Here is a tiny trained network, its code and every weight. The questions are about switching its units off for an input and a target symbol, where a switched-off unit gives its printed mean instead of its output.

import numpy as np


def w(rows, s, z=0):
    codes = np.array(rows[::2]) - 128.0
    scale = np.full(codes.shape[1], s)
    scale[-1] = z or s
    return codes * scale


def f(y):
    return y / 2 * (1 + np.tanh(0.7978845608 * (y + 0.044715 * y**3)))


def softmax(a):
    e = np.exp(a - a.max(-1, keepdims=True))
    return e / e.sum(-1, keepdims=True)


def log_softmax(a):
    a = a - a.max(-1, keepdims=True)
    return a - np.log(np.exp(a).sum(-1, keepdims=True))


def net(x, mask):
    ids = ['αεζθλμξπσφω'.index(c) for c in x.split()]
    T = len(ids)
    res = E[ids] + P[:T]
    u = 0
    for l in range(2):
        r = res
        for j in range(3):
            rows = slice(3 * j, 3 * j + 3)
            q, k, v = (r @ M[l][rows].T for M in (Q, K, V))
            z = softmax(np.where(np.tri(T) > 0, q @ k.T / 3**0.5, -1e9)) @ v
            o = O[l][rows]
            res = res + np.where(mask[u + j], z, o[:, -1]) @ o[:, :-1]
        u += 3
        y = f(res @ A[l][:, :-1].T + A[l][:, -1])
        res = res + np.where(mask[u : u + 8], y, B[l][:, -1]) @ B[l][:, :-1]
        u += 8
    return log_softmax(res[-1] @ U[:, :-1].T + U[:, -1])


Q, K, V, O, A, B = {}, {}, {}, {}, {}, {}
E = w([
[102,146,200,119,81,87,150],'α',
[167,161,91,126,223,169,133],'ε',
[175,119,128,142,80,149,8],'ζ',
[175,156,202,87,124,139,77],'θ',
[121,174,33,162,188,145,136],'λ',
[179,111,178,121,101,20,85],'μ',
[155,180,53,105,176,117,199],'ξ',
[52,102,154,152,81,147,100],'π',
[81,209,194,78,117,63,110],'σ',
[175,103,188,69,127,73,187],'φ',
[143,109,102,208,243,74,92],'ω',
],0.013)
P = w([
[176,188,163,214,120,134,195],'0',
[185,194,171,149,128,94,122],'1',
[158,166,152,127,116,96,131],'2',
[141,147,145,105,121,91,116],'3',
[124,125,133,84,129,89,106],'4',
[108,105,124,61,134,92,96],'5',
[93,87,110,39,140,93,91],'6',
[82,73,96,18,143,96,77],'7',
[70,53,87,1,143,92,80],'8',
],0.0092)
Q[0] = w([
[125,138,150,95,90,102,114],'L0H1',
[144,141,102,160,129,141,128],'L0H1',
[121,107,148,154,74,164,101],'L0H1',
[108,121,126,75,123,124,110],'L0H2',
[128,124,145,99,103,107,119],'L0H2',
[133,125,144,114,134,147,161],'L0H2',
[111,117,251,58,71,77,119],'L0H3',
[160,119,116,140,163,116,133],'L0H3',
[113,139,99,160,170,159,160],'L0H3',
],0.019)
K[0] = w([
[86,63,137,41,91,108,121],'L0H1',
[137,170,120,163,99,171,147],'L0H1',
[115,124,183,179,57,141,76],'L0H1',
[133,67,152,67,132,121,104],'L0H2',
[133,66,149,88,134,187,127],'L0H2',
[164,198,171,95,7,138,152],'L0H2',
[94,63,70,54,133,126,84],'L0H3',
[124,188,109,192,102,212,124],'L0H3',
[165,176,184,145,91,133,123],'L0H3',
],0.011)
V[0] = w([
[83,116,243,113,55,145,58],'L0H1',
[131,69,166,111,127,43,137],'L0H1',
[98,98,141,248,132,146,125],'L0H1',
[160,150,134,171,73,187,167],'L0H2',
[110,87,83,116,45,103,194],'L0H2',
[156,160,124,111,200,155,80],'L0H2',
[255,73,178,94,142,134,152],'L0H3',
[130,145,152,8,84,158,160],'L0H3',
[186,74,188,178,152,199,27],'L0H3',
],0.0077)
O[0] = w([
[111,75,148,111,54,101,136,46],'L0H1',
[83,126,192,121,154,75,167,175],'L0H1',
[92,178,107,166,91,141,152,2],'L0H1',
[171,139,161,195,72,114,108,104],'L0H2',
[74,138,165,180,163,107,83,96],'L0H2',
[196,91,75,69,114,136,130,152],'L0H2',
[125,57,62,189,189,42,134,196],'L0H3',
[179,1,152,144,126,147,59,147],'L0H3',
[111,130,30,114,80,84,178,66],'L0H3',
],0.009,0.0047)
A[0] = w([
[174,33,180,210,77,117,1,197],'L0N1',
[67,82,167,192,68,193,85,201],'L0N2',
[236,129,104,53,70,120,39,166],'L0N3',
[200,120,67,131,217,126,132,251],'L0N4',
[157,174,212,109,162,178,160,149],'L0N5',
[165,167,142,239,112,92,157,84],'L0N6',
[155,85,215,89,120,67,124,150],'L0N7',
[171,23,150,201,60,105,65,160],'L0N8',
],0.0064,0.0034)
B[0] = w([
[105,115,178,137,122,254,144,195],'L0N1',
[68,156,114,128,114,191,184,140],'L0N2',
[103,75,168,140,93,117,166,182],'L0N3',
[151,138,84,134,177,169,168,248],'L0N4',
[168,162,166,110,116,138,50,154],'L0N5',
[155,140,131,190,101,71,94,143],'L0N6',
[172,91,206,133,95,120,108,208],'L0N7',
[140,102,135,154,145,251,139,177],'L0N8',
],0.0088,0.011)
Q[1] = w([
[118,196,77,115,140,27,69],'L1H1',
[104,111,143,156,116,101,109],'L1H1',
[198,160,148,117,97,122,117],'L1H1',
[87,104,150,147,124,181,209],'L1H2',
[30,70,184,77,15,86,101],'L1H2',
[115,133,87,208,160,154,133],'L1H2',
[152,210,83,130,200,102,103],'L1H3',
[75,85,100,171,118,118,141],'L1H3',
[168,2,201,74,90,117,138],'L1H3',
],0.0068)
K[1] = w([
[195,196,85,145,154,161,191],'L1H1',
[186,92,128,118,150,105,103],'L1H1',
[176,133,147,253,80,134,138],'L1H1',
[101,130,187,101,169,111,150],'L1H2',
[85,62,123,3,187,143,147],'L1H2',
[197,131,170,233,132,111,139],'L1H2',
[205,141,142,232,108,155,200],'L1H3',
[143,51,201,37,50,87,118],'L1H3',
[60,84,100,16,173,170,73],'L1H3',
],0.0058)
V[1] = w([
[88,174,66,175,117,154,188],'L1H1',
[41,120,76,91,217,237,133],'L1H1',
[127,116,92,14,130,107,89],'L1H1',
[186,82,172,136,243,24,167],'L1H2',
[59,89,143,95,71,184,224],'L1H2',
[107,193,110,176,82,144,96],'L1H2',
[53,117,114,220,73,39,144],'L1H3',
[222,41,2,169,152,238,168],'L1H3',
[252,87,176,86,62,59,93],'L1H3',
],0.0066)
O[1] = w([
[125,117,148,132,127,79,155,50],'L1H1',
[129,152,191,162,40,110,179,118],'L1H1',
[186,139,116,157,107,160,157,41],'L1H1',
[46,217,86,184,119,129,146,186],'L1H2',
[129,83,156,74,185,47,101,101],'L1H2',
[190,121,149,97,143,167,144,122],'L1H2',
[152,129,182,143,129,116,216,22],'L1H3',
[191,191,117,181,69,64,57,254],'L1H3',
[104,1,76,229,198,125,124,178],'L1H3',
],0.0082,0.0083)
A[1] = w([
[139,116,132,86,152,8,135,150],'L1N1',
[134,62,150,118,161,103,136,2],'L1N2',
[146,146,104,130,125,118,86,112],'L1N3',
[104,130,62,163,143,104,98,174],'L1N4',
[149,100,174,139,129,137,75,95],'L1N5',
[163,136,110,95,135,169,198,153],'L1N6',
[86,124,145,134,147,123,92,71],'L1N7',
[143,101,80,136,160,75,124,248],'L1N8',
],0.011,0.0045)
B[1] = w([
[45,115,86,147,1,205,134,194],'L1N1',
[159,142,119,108,99,125,214,224],'L1N2',
[99,104,110,101,93,124,102,201],'L1N3',
[71,189,147,72,105,131,171,236],'L1N4',
[187,181,189,126,133,89,169,250],'L1N5',
[134,112,189,210,117,126,69,197],'L1N6',
[147,127,138,212,136,81,150,192],'L1N7',
[121,62,53,88,163,102,121,223],'L1N8',
],0.0085,0.013)
U = w([
[148,100,120,102,199,229,169,97],'α',
[123,159,128,75,80,17,123,52],'ε',
[203,84,90,188,107,55,152,116],'ζ',
[37,86,96,84,76,117,137,144],'θ',
[201,115,182,180,141,134,34,94],'λ',
[68,122,157,254,171,100,138,94],'μ',
[2,148,126,158,68,215,110,182],'ξ',
[121,140,168,40,85,145,190,63],'π',
[96,104,105,53,174,100,43,252],'σ',
[64,165,121,89,200,52,181,195],'φ',
[186,172,170,144,166,14,227,156],'ω',
],0.0059,0.0035)

Each question gives the input, a string of symbols that net reads in full, and the target symbol t.
The units are the heads (3 rows each of Q, K, V and O) and the neurons (one row each of A and B). Each row of codes is followed by its name. A weight is (code - 128) times the scale printed after its matrix; where a second scale follows, it is the last column's (O, A, B and U).
mask holds one flag per unit, layer by layer, with each layer's heads first. A switched-off unit (its flag False) gives its mean, the last column of its rows in O or B, instead of its output. The means were averaged over made-up inputs and are rounded, as every weight is.
A unit's drop is (log p(t) with every unit on - log p(t) with that unit switched off) / (log p(t) with every unit on - log p(t) with every unit switched off).
The circuit of an input: a set's keep is (log p(t) with only the set's units on - log p(t) with every unit switched off) / (log p(t) with every unit on - log p(t) with every unit switched off). Starting from the 12 units with the biggest drops (on a tie, the unit counted first), units are removed one at a time, each time the one whose removal leaves the highest keep (on an exact tie, the one counted first), for as long as the keep stays at least 0.8.
units of the circuit, in order: the units of the circuit, biggest drop first
most important unit: the unit with the biggest drop
k most important neurons: the k neurons with the biggest drops, biggest first
top k neurons in layer l: the k neurons of layer l with the biggest drops, biggest first
which heads matter: for each layer, one digit per head in row order, 1 if its drop is at least 0.15 and else 0, layers parted by /
input π ξ φ ε θ α φ, target ω: units of the circuit, in order : L1N5, L0H1, L0N7
input λ ε λ, target λ: which heads matter : 101 / 010
input ξ σ π α λ φ μ, target μ: units of the circuit, in order : L1H2, L1N7, L0H1, L1H3
input ξ ω ζ θ σ φ φ ξ μ, target λ: units of the circuit, in order : L0N7, L0H3, L1N4
input λ ζ α ζ λ σ λ μ, target ε: units of the circuit, in order : L0N7, L1H3
input φ φ μ λ α, target ε: units of the circuit, in order : L0H3, L1H3, L0N7, L0N4
input φ φ ω, target φ: most important unit : L1N4
input α ξ σ, target λ: units of the circuit, in order : L0H3, L0N5, L1N4
input μ μ λ α ω ξ ω ζ ξ, target μ: which heads matter : 101 / 111
input ε π μ, target π: top 2 neurons in layer 0 : L0N7, L0N2
input φ λ ξ, target φ: which heads matter : 111 / 010
input ξ α σ σ, target α: which heads matter : 001 / 101
input ω ζ π ζ ξ ξ σ, target λ: units of the circuit, in order : L0H3, L0N7, L1N4
input ζ φ ε θ ξ α ζ θ μ, target ζ: top 2 neurons in layer 0 : L0N7, L0N8
input π λ π, target π: units of the circuit, in order : L1H2, L0H1, L1H3, L0H3
input σ ξ ζ, target α: 4 most important neurons : L0N5, L0N8, L0N3, L0N4
input ε ξ φ ζ ζ π ζ ω, target ε: most important unit : L1H3
input λ ξ ζ ζ φ ζ, target ξ: which heads matter : 100 / 010
input α σ ζ ξ ξ σ λ, target α: top 2 neurons in layer 0 : L0N4, L0N6
input ξ θ μ π, target π: 2 most important neurons : L0N4, L0N2
input ω ω φ ζ π λ ε, target ω: 2 most important neurons : L0N6, L1N1
input α α ξ ξ ξ ξ, target α: 2 most important neurons : L0N6, L0N4
input σ ζ π α, target π: which heads matter : 100 / 011
input ζ α ω ξ, target ζ: which heads matter : 111 / 011
input π λ σ ζ, target α: which heads matter : 000 / 001
input φ ξ ξ σ ξ μ σ ω, target φ: top 2 neurons in layer 0 : L0N7, L0N8
input ξ ξ λ θ λ μ α, target φ: most important unit : L1H2
input ζ σ λ σ π φ φ φ λ, target ζ: top 3 neurons in layer 0 : L0N6, L0N4, L0N1
input λ σ ξ φ ξ, target λ: which heads matter : 101 / 010
input π φ φ ξ φ ξ ζ ξ, target π: top neuron in layer 1 : L1N1
